Below are the code and all the weights of a small trained network. Each question names an input and a class and asks about switching units off, where a switched-off unit gives its printed mean instead of its output.

import numpy as np


def w(rows, s, z=0):
    codes = np.array(rows[::2]) - 128.0
    scale = np.full(codes.shape[1], s)
    scale[-1] = z or s
    return codes * scale


def f(y):
    return y / 2 * (1 + np.tanh(0.7978845608 * (y + 0.044715 * y**3)))


def log_softmax(a):
    a = a - a.max(-1, keepdims=True)
    return a - np.log(np.exp(a).sum(-1, keepdims=True))


def net(x, mask):
    res = np.array(x, float).reshape(1, 7) / 4 @ E
    y = f(res @ A[0][:, :-1].T + A[0][:, -1])
    res = res + np.where(mask, y, B[0][:, -1]) @ B[0][:, :-1]
    return log_softmax(res[-1] @ U[:, :-1].T + U[:, -1])


A, B = {}, {}
E = w([
[121,120,130,125,126,135,130],'x0',
[131,134,125,131,127,121,131],'x1',
[132,136,122,136,124,122,128],'x2',
[250,61,132,151,114,136,233],'x3',
[89,70,85,44,132,1,151],'x4',
[119,128,131,133,130,128,138],'x5',
[124,96,17,193,217,145,104],'x6',
],0.0098)
A[0] = w([
[102,104,66,114,167,102,105,181],'N1',
[194,99,135,132,96,148,172,176],'N2',
[109,90,106,70,133,41,151,207],'N3',
[74,131,133,89,118,103,130,235],'N4',
[137,117,39,156,211,151,117,219],'N5',
[246,61,132,145,129,125,208,218],'N6',
[132,146,202,87,53,121,142,251],'N7',
[149,150,174,150,103,160,130,199],'N8',
[130,167,117,178,154,175,99,231],'N9',
[108,154,177,102,57,116,150,255],'N10',
[120,182,145,136,107,170,108,255],'N11',
[137,79,111,114,118,82,162,120],'N12',
],0.012,0.0062)
B[0] = w([
[72,82,55,189,202,97,136,182],'N1',
[176,119,130,152,67,132,226,196],'N2',
[143,34,48,90,118,25,122,207],'N3',
[75,129,79,76,130,78,88,180],'N4',
[122,104,147,186,224,201,160,219],'N5',
[238,72,143,155,88,158,242,251],'N6',
[153,140,131,87,2,80,106,205],'N7',
[112,209,204,136,59,149,152,175],'N8',
[119,172,153,127,171,235,107,200],'N9',
[119,151,130,48,48,83,65,193],'N10',
[89,205,237,131,117,135,78,186],'N11',
[187,86,87,105,151,77,159,164],'N12',
],0.0083,0.018)
U = w([
[79,230,199,89,80,145,39,193],'0',
[72,115,88,66,84,35,29,102],'1',
[78,181,173,180,239,205,58,249],'2',
[17,83,34,160,210,93,108,192],'3',
[172,157,206,182,13,139,188,111],'4',
[215,81,84,54,60,78,155,35],'5',
[200,109,156,175,165,255,189,105],'6',
[193,37,77,181,186,95,181,21],'7',
],0.0061,0.0011)

Each question gives the input, the list of numbers given to net, and the class t.
The units are the neurons (one row each of A and B). Each row of codes is followed by its name. A weight is (code - 128) times the scale printed after its matrix; where a second scale follows, it is the last column's (A, B and U).
mask holds one flag per neuron, in row order. A switched-off neuron (its flag False) gives its mean, the last column of its row in B, instead of its output. The means were averaged over made-up inputs and are rounded, as every weight is.
A unit's drop is (log p(t) with every unit on - log p(t) with that unit switched off) / (log p(t) with every unit on - log p(t) with every unit switched off).
The circuit of an input: a set's keep is (log p(t) with only the set's units on - log p(t) with every unit switched off) / (log p(t) with every unit on - log p(t) with every unit switched off). Starting from all 12 units, units are removed one at a time, each time the one whose removal leaves the highest keep (on an exact tie, the one counted first), for as long as the keep stays at least 0.8.
circuit, biggest first: the units of the circuit, biggest drop first
unit that matters most: the unit with the biggest drop
top k neurons: the k neurons with the biggest drops, biggest first
drop of u: that unit's drop, to one decimal
input [0,2,6,-1,8,-5,3], class 3: circuit, biggest first => N6; N1
input [1,-2,-8,-1,-5,-6,-4], class 0: circuit, biggest first => N6
input [8,4,5,0,6,5,-1], class 1: top 2 neurons => N6; N2
input [6,-2,-5,-1,3,8,1], class 3: circuit, biggest first => N6; N7
input [-8,8,4,0,-6,-8,0], class 0: circuit, biggest first => N6; N11
input [6,-5,7,-4,0,-6,0], class 0: circuit, biggest first => N3; N6
input [-7,-4,-5,0,1,5,1], class 3: circuit, biggest first => N6; N7
input [-7,-4,1,0,2,-3,-1], class 1: top 2 neurons => N6; N2
input [0,-8,-8,7,0,7,3], class 6: circuit, biggest first => N3; N7
input [2,5,4,0,3,0,4], class 3: top 3 neurons => N6; N2; N1
input [-1,5,4,-8,5,6,1], class 3: top 2 neurons => N1; N7
input [8,4,-3,2,-1,1,8], class 6: top 2 neurons => N3; N5
input [-5,5,4,-2,1,-6,0], class 1: top 2 neurons => N6; N5
input [6,-2,-2,6,3,-7,2], class 7: top 2 neurons => N7; N10
input [7,-5,-7,-4,3,2,5], class 3: top neuron => N6
input [4,3,-4,0,0,-1,0], class 0: top 2 neurons => N6; N3
input [7,-3,-2,-2,6,2,-5], class 1: drop of N6 => 0.2
input [-5,6,-3,-8,-6,4,3], class 2: drop of N10 => 0.0
input [-2,1,2,-1,6,8,-1], class 1: drop of N5 => 0.1
input [1,8,7,-6,-1,0,-3], class 0: unit that matters most => N3
